Here is a tiny trained network, its code and every weight. The questions are about switching its units off for an input and a class, where a switched-off unit gives its printed mean instead of its output.

import numpy as np


def w(rows, s, z=0):
    codes = np.array(rows[::2]) - 128.0
    scale = np.full(codes.shape[1], s)
    scale[-1] = z or s
    return codes * scale


def f(y):
    return np.maximum(y, 0)


def log_softmax(a):
    a = a - a.max(-1, keepdims=True)
    return a - np.log(np.exp(a).sum(-1, keepdims=True))


def net(x, mask):
    res = np.array(x, float).reshape(1, 8) / 4 @ E
    y = f(res @ A[0][:, :-1].T + A[0][:, -1])
    res = res + np.where(mask, y, B[0][:, -1]) @ B[0][:, :-1]
    return log_softmax(res[-1] @ U[:, :-1].T + U[:, -1])


A, B = {}, {}
E = w([
[178,127,152,254,135,137,85,216],'x0',
[166,231,123,166,162,164,128,56],'x1',
[149,89,126,202,143,36,214,82],'x2',
[187,117,229,89,127,132,146,125],'x3',
[126,129,129,129,132,128,131,130],'x4',
[204,177,43,67,112,97,179,192],'x5',
[127,131,130,128,128,129,130,128],'x6',
[100,138,135,149,97,209,210,149],'x7',
],0.008)
A[0] = w([
[197,106,187,88,143,105,95,122,107],'n0',
[70,125,121,74,142,116,148,98,65],'n1',
[142,106,116,175,119,75,186,92,14],'n2',
[145,128,147,195,137,133,107,206,43],'n3',
[46,142,55,153,178,88,131,132,91],'n4',
[179,152,87,93,116,103,161,162,18],'n5',
[86,124,66,154,129,137,123,123,64],'n6',
[177,106,250,98,147,135,168,104,121],'n7',
[115,178,132,91,87,174,49,137,38],'n8',
[85,143,130,81,157,204,71,165,53],'n9',
[97,135,140,50,106,101,157,62,49],'n10',
[137,136,145,134,59,179,198,140,154],'n11',
[179,244,128,143,178,174,142,41,42],'n12',
[178,133,103,152,124,119,119,193,89],'n13',
[94,134,111,68,115,114,155,87,53],'n14',
[203,162,67,78,141,101,191,202,20],'n15',
[39,101,190,158,171,149,102,101,6],'n16',
[71,17,141,68,96,79,138,218,23],'n17',
[151,174,110,110,117,118,174,156,74],'n18',
[76,131,100,49,111,124,166,58,47],'n19',
[117,90,107,191,143,58,198,62,78],'n20',
[152,139,136,185,102,125,104,185,40],'n21',
[119,172,133,104,116,164,81,135,68],'n22',
[155,201,136,143,163,100,96,70,75],'n23',
[94,157,123,85,114,180,39,148,58],'n24',
[60,121,56,175,130,137,134,128,161],'n25',
[69,160,115,157,78,237,254,186,85],'n26',
[122,131,129,145,117,97,150,115,90],'n27',
[153,143,85,76,115,163,110,185,95],'n28',
[141,136,145,168,149,122,119,182,26],'n29',
[163,56,107,117,118,71,44,122,134],'n30',
[173,165,111,90,155,42,37,120,130],'n31',
[76,149,138,60,153,125,147,112,78],'n32',
[156,135,211,112,83,146,165,121,103],'n33',
[50,129,52,165,124,122,98,103,130],'n34',
[66,86,191,172,142,158,84,74,38],'n35',
[132,124,134,158,150,65,177,87,64],'n36',
[108,119,101,70,123,132,159,84,56],'n37',
],0.01,0.011)
B[0] = w([
[113,187,86,91,141,121,100,179,195],'n0',
[166,145,141,190,135,161,86,131,171],'n1',
[191,100,221,135,106,84,190,170,157],'n2',
[215,109,161,176,181,172,55,84,192],'n3',
[135,174,136,90,114,140,97,169,190],'n4',
[104,151,172,136,93,99,94,72,154],'n5',
[148,150,126,101,119,108,98,159,148],'n6',
[132,211,96,75,120,119,78,198,233],'n7',
[163,107,157,138,121,77,195,155,180],'n8',
[185,92,187,131,115,80,211,153,199],'n9',
[176,127,138,170,163,135,74,126,187],'n10',
[83,117,93,89,205,124,118,124,219],'n11',
[93,43,2,194,27,189,125,184,203],'n12',
[146,138,157,149,120,132,90,74,189],'n13',
[172,130,144,202,165,149,72,114,167],'n14',
[82,171,194,132,23,40,91,2,197],'n15',
[116,150,119,128,68,33,96,15,180],'n16',
[97,80,4,208,25,228,155,168,222],'n17',
[91,94,144,131,102,103,103,87,159],'n18',
[202,102,162,192,170,167,49,113,199],'n19',
[167,112,201,108,129,115,189,172,232],'n20',
[179,93,170,164,152,151,71,111,167],'n21',
[150,101,142,149,122,85,189,152,163],'n22',
[76,57,83,151,97,144,147,181,179],'n23',
[182,112,196,124,124,78,221,161,207],'n24',
[139,192,123,64,128,148,91,158,241],'n25',
[64,88,117,136,226,71,137,119,232],'n26',
[136,97,159,114,122,124,138,142,142],'n27',
[124,149,184,124,96,82,169,97,197],'n28',
[201,102,136,164,156,141,81,118,143],'n29',
[89,113,89,110,193,147,162,104,250],'n30',
[44,104,122,132,224,117,154,123,255],'n31',
[164,121,146,167,143,120,108,123,174],'n32',
[118,165,96,106,142,114,95,168,181],'n33',
[132,182,133,74,110,142,92,177,227],'n34',
[70,152,130,114,58,38,120,30,212],'n35',
[157,119,184,117,118,130,176,165,178],'n36',
[170,102,142,160,159,152,79,105,165],'n37',
],0.0085,0.0067)
U = w([
[234,113,169,210,166,165,50,103,78],'0',
[97,155,164,131,46,88,132,23,108],'1',
[203,106,204,124,116,112,255,183,83],'2',
[103,82,54,188,45,191,161,176,102],'3',
[133,152,139,112,150,159,146,123,250],'4',
[137,144,133,120,153,153,148,124,238],'5',
[55,113,126,124,247,114,156,128,89],'6',
[157,210,130,64,115,138,80,206,82],'7',
],0.0088,0.015)

Each question gives the input, the list of numbers given to net, and the class t.
The units are the neurons (one row each of A and B). Each row of codes is followed by its name. A weight is (code - 128) times the scale printed after its matrix; where a second scale follows, it is the last column's (A, B and U).
mask holds one flag per neuron, in row order. A switched-off neuron (its flag False) gives its mean, the last column of its row in B, instead of its output. The means were averaged over made-up inputs and are rounded, as every weight is.
A unit's drop is (log p(t) with every unit on - log p(t) with that unit switched off) / (log p(t) with every unit on - log p(t) with every unit switched off).
The circuit of an input: a set's keep is (log p(t) with only the set's units on - log p(t) with every unit switched off) / (log p(t) with every unit on - log p(t) with every unit switched off). Starting from the 12 units with the biggest drops (on a tie, the unit counted first), units are removed one at a time, each time the one whose removal leaves the highest keep (on an exact tie, the one counted first), for as long as the keep stays at least 0.8.
circuit, biggest first: the units of the circuit, biggest drop first
unit that matters most: the unit with the biggest drop
k most important neurons: the k neurons with the biggest drops, biggest first
input [8,-5,2,-1,0,1,-8,6], class 0: unit that matters most => n3
input [-8,4,-7,-8,-5,8,7,3], class 0: circuit, biggest first => n19, n14
input [0,-2,-4,6,1,3,1,3], class 7: circuit, biggest first => n7, n33
input [6,4,-8,-6,5,-1,6,-1], class 2: circuit, biggest first => n24, n9
input [5,2,7,-5,-1,5,-5,-7], class 2: 2 most important neurons => n20, n2
input [5,-6,-2,8,0,-8,-8,5], class 1: 2 most important neurons => n35, n16
input [-5,3,-8,5,-4,8,8,-7], class 1: 2 most important neurons => n15, n5
input [3,-6,-2,-8,6,-2,7,2], class 7: circuit, biggest first => n25, n34
input [-2,6,2,-8,4,3,-6,-6], class 7: 2 most important neurons => n34, n4
input [4,0,-7,-1,-2,7,-1,-2], class 1: circuit, biggest first => n15, n28
input [-6,7,-2,-2,5,3,2,-5], class 3: 2 most important neurons => n12, n23
input [-2,-1,6,0,-6,-3,5,2], class 2: circuit, biggest first => n20, n2
input [-3,0,2,-3,2,-1,2,-6], class 6: 2 most important neurons => n31, n30
input [6,-1,3,-7,-5,3,-1,-3], class 7: unit that matters most => n25
input [-2,5,-3,8,-6,6,2,3], class 7: 2 most important neurons => n7, n33
input [-4,6,6,4,0,-3,1,-2], class 2: 3 most important neurons => n20, n36, n17
input [7,5,8,1,7,5,-7,-4], class 2: 4 most important neurons => n20, n2, n36, n19
input [-2,6,-1,-2,4,-4,-3,-3], class 3: circuit, biggest first => n12, n23
input [6,8,-6,2,0,0,-6,8], class 3: 2 most important neurons => n12, n31
input [8,-7,-1,6,-4,5,-7,-4], class 0: circuit, biggest first => n3
input [-6,-6,2,-5,1,1,2,-3], class 0: circuit, biggest first => n19, n14, n1
input [-2,5,8,-6,0,-6,-2,1], class 2: 3 most important neurons => n20, n2, n36
input [0,-5,4,-8,7,7,6,-4], class 7: 4 most important neurons => n4, n25, n34, n35
input [-8,-6,8,-6,0,4,-4,1], class 0: circuit, biggest first => n19, n14
